Below are the code and all the weights of a small trained network. Each question names an input and a class and asks about switching units off, where a switched-off unit gives its printed mean instead of its output.

import numpy as np


def w(rows, s, z=0):
    codes = np.array(rows[::2]) - 128.0
    scale = np.full(codes.shape[1], s)
    scale[-1] = z or s
    return codes * scale


def f(y):
    return np.maximum(y, 0)


def log_softmax(a):
    a = a - a.max(-1, keepdims=True)
    return a - np.log(np.exp(a).sum(-1, keepdims=True))


def net(x, mask):
    res = np.array(x, float).reshape(1, 6) / 4 @ E
    y = f(res @ A[0][:, :-1].T + A[0][:, -1])
    res = res + np.where(mask, y, B[0][:, -1]) @ B[0][:, :-1]
    return log_softmax(res[-1] @ U[:, :-1].T + U[:, -1])


A, B = {}, {}
E = w([
[57,215,185,163,156,48],'x0',
[170,66,118,134,161,136],'x1',
[94,115,102,185,117,146],'x2',
[107,181,174,58,80,176],'x3',
[116,140,3,93,129,91],'x4',
[254,165,163,160,165,156],'x5',
],0.0085)
A[0] = w([
[115,101,150,174,174,143,95],'n1',
[100,198,114,248,189,161,145],'n2',
[121,109,73,76,116,92,218],'n3',
[133,44,29,129,124,153,159],'n4',
[118,162,147,222,147,80,242],'n5',
[166,101,75,159,175,146,228],'n6',
[95,146,135,144,144,74,178],'n7',
[5,128,79,62,102,59,156],'n8',
[82,54,67,172,95,157,113],'n9',
[72,88,89,152,63,156,187],'n10',
[182,2,96,122,210,137,254],'n11',
[217,214,147,151,118,181,219],'n12',
[124,148,164,18,117,185,231],'n13',
[226,112,198,148,111,173,218],'n14',
[44,80,64,90,92,115,137],'n15',
[116,186,204,67,105,215,170],'n16',
],0.009,0.0038)
B[0] = w([
[154,137,186,108,106,137,160],'n1',
[172,161,176,207,90,55,210],'n2',
[96,114,88,177,62,158,202],'n3',
[104,82,175,118,82,154,219],'n4',
[129,185,196,238,60,36,235],'n5',
[160,85,144,218,81,124,208],'n6',
[122,137,104,147,77,89,193],'n7',
[65,126,66,133,180,157,255],'n8',
[129,98,100,106,94,215,190],'n9',
[92,65,3,85,128,186,195],'n10',
[177,56,203,188,87,143,251],'n11',
[73,167,113,181,122,77,232],'n12',
[132,177,67,175,72,60,217],'n13',
[63,217,89,153,62,86,239],'n14',
[100,115,60,86,157,183,217],'n15',
[49,159,89,141,72,76,223],'n16',
],0.0076,0.0087)
U = w([
[163,161,177,254,104,58,255],'0',
[43,224,21,131,148,107,100],'1',
[205,120,170,65,246,119,54],'2',
[200,189,152,62,201,160,30],'3',
[122,41,84,120,145,189,151],'4',
[223,134,146,23,184,89,36],'5',
],0.0076,0.0029)

Each question gives the input, the list of numbers given to net, and the class t.
The units are the neurons (one row each of A and B). Each row of codes is followed by its name. A weight is (code - 128) times the scale printed after its matrix; where a second scale follows, it is the last column's (A, B and U).
mask holds one flag per neuron, in row order. A switched-off neuron (its flag False) gives its mean, the last column of its row in B, instead of its output. The means were averaged over made-up inputs and are rounded, as every weight is.
A unit's drop is (log p(t) with every unit on - log p(t) with that unit switched off) / (log p(t) with every unit on - log p(t) with every unit switched off).
The circuit of an input: a set's keep is (log p(t) with only the set's units on - log p(t) with every unit switched off) / (log p(t) with every unit on - log p(t) with every unit switched off). Starting from the 12 units with the biggest drops (on a tie, the unit counted first), units are removed one at a time, each time the one whose removal leaves the highest keep (on an exact tie, the one counted first), for as long as the keep stays at least 0.8.
units of the circuit, in order: the units of the circuit, biggest drop first
top k neurons: the k neurons with the biggest drops, biggest first
drop of u: that unit's drop, to one decimal
input [-5,-2,8,6,-6,-6], class 1: units of the circuit, in order => [n11]
input [-5,-4,4,1,-6,0], class 1: units of the circuit, in order => [n5, n11, n14]
input [-7,-7,2,3,1,5], class 1: units of the circuit, in order => [n5, n14]
input [-2,1,-6,6,-3,-1], class 1: units of the circuit, in order => [n11, n16]
input [-3,2,-7,6,-8,5], class 1: units of the circuit, in order => [n14, n16]
input [-2,-1,-1,5,-3,-1], class 1: top 2 neurons => [n11, n5]
input [-6,-7,7,-5,-2,0], class 4: top 2 neurons => [n10, n9]
input [-1,-4,-3,-3,0,-8], class 4: drop of n7 => 0.0
input [-8,-5,-6,-3,-1,-3], class 4: drop of n5 => 0.1
input [-6,2,4,7,-1,1], class 1: drop of n14 => 0.2
